Below is a small trained network, with its code and all its weights. Each question gives an input and a class and asks what happens when units are switched off, that is, made to give their printed mean instead of their output.

import numpy as np


def w(rows, s, z=0):
    codes = np.array(rows[::2]) - 128.0
    scale = np.full(codes.shape[1], s)
    scale[-1] = z or s
    return codes * scale


def f(y):
    return y / 2 * (1 + np.tanh(0.7978845608 * (y + 0.044715 * y**3)))


def log_softmax(a):
    a = a - a.max(-1, keepdims=True)
    return a - np.log(np.exp(a).sum(-1, keepdims=True))


def net(x, mask):
    res = np.array(x, float).reshape(1, 6) / 4 @ E
    y = f(res @ A[0][:, :-1].T + A[0][:, -1])
    res = res + np.where(mask, y, B[0][:, -1]) @ B[0][:, :-1]
    return log_softmax(res[-1] @ U[:, :-1].T + U[:, -1])


A, B = {}, {}
E = w([
[148,43,187],'x0',
[104,153,87],'x1',
[134,39,90],'x2',
[220,140,60],'x3',
[219,139,107],'x4',
[34,107,2],'x5',
],0.0077)
A[0] = w([
[99,195,89,143],'N1',
[86,209,171,254],'N2',
[233,85,182,205],'N3',
[120,153,68,89],'N4',
[217,159,33,186],'N5',
[196,124,185,231],'N6',
[146,144,227,203],'N7',
[126,252,29,196],'N8',
[55,64,88,183],'N9',
],0.012,0.0058)
B[0] = w([
[194,149,77,177],'N1',
[116,254,108,220],'N2',
[113,127,230,224],'N3',
[134,134,131,157],'N4',
[175,65,170,223],'N5',
[66,160,243,214],'N6',
[79,183,151,221],'N7',
[192,95,102,245],'N8',
[89,112,28,205],'N9',
],0.011)
U = w([
[197,192,74,127],'0',
[192,13,118,3],'1',
[134,105,173,183],'2',
[35,149,139,164],'3',
[2,28,58,144],'4',
],0.0086,0.0028)

Each question gives the input, the list of numbers given to net, and the class t.
The units are the neurons (one row each of A and B). Each row of codes is followed by its name. A weight is (code - 128) times the scale printed after its matrix; where a second scale follows, it is the last column's (A, B and U).
mask holds one flag per neuron, in row order. A switched-off neuron (its flag False) gives its mean, the last column of its row in B, instead of its output. The means were averaged over made-up inputs and are rounded, as every weight is.
A unit's drop is (log p(t) with every unit on - log p(t) with that unit switched off) / (log p(t) with every unit on - log p(t) with every unit switched off).
The circuit of an input: a set's keep is (log p(t) with only the set's units on - log p(t) with every unit switched off) / (log p(t) with every unit on - log p(t) with every unit switched off). Starting from all 9 units, units are removed one at a time, each time the one whose removal leaves the highest keep (on an exact tie, the one counted first), for as long as the keep stays at least 0.8.
circuit, biggest first: the units of the circuit, biggest drop first
most important unit: the unit with the biggest drop
k most important neurons: the k neurons with the biggest drops, biggest first
drop when u is switched off: that unit's drop, to one decimal
input [2,0,-8,7,-2,-3], class 3: most important unit	N6
input [-4,2,-6,6,5,6], class 1: circuit, biggest first	[N5, N8]
input [1,2,-5,4,8,6], class 1: circuit, biggest first	[N5, N2]
input [-5,-8,2,-5,4,7], class 4: circuit, biggest first	[N9, N2]
input [-7,2,3,-2,-7,-2], class 0: circuit, biggest first	[N6, N2, N3]
input [8,2,-3,1,3,-6], class 3: circuit, biggest first	[N7, N6]
input [5,2,-3,4,-8,-7], class 3: circuit, biggest first	[N7, N8]
input [2,-2,-5,0,8,-7], class 3: circuit, biggest first	[N7, N6]
input [6,-1,-4,-8,8,-2], class 3: circuit, biggest first	[N7, N8]
input [5,1,5,7,-6,1], class 4: 2 most important neurons	[N8, N9]
input [-5,3,4,4,6,-7], class 2: 2 most important neurons	[N6, N3]
input [8,-8,3,-4,8,0], class 3: 2 most important neurons	[N5, N8]
input [-5,0,7,8,-8,0], class 1: 2 most important neurons	[N2, N5]
input [0,7,-8,-7,-8,8], class 0: 2 most important neurons	[N2, N1]
input [-5,-4,-5,4,6,-1], class 1: 2 most important neurons	[N5, N8]
input [0,7,-6,-1,3,-6], class 3: 3 most important neurons	[N6, N7, N2]
input [3,5,4,-8,-4,-2], class 4: drop when N3 is switched off	0.2
input [-3,-1,-5,3,5,-7], class 2: drop when N7 is switched off	-0.1
input [7,-8,-7,-4,4,-3], class 3: drop when N5 is switched off	0.1
input [-7,-8,-3,-3,-6,7], class 0: drop when N1 is switched off	0.2
input [-3,-1,6,3,1,1], class 1: most important neuron	[N2]
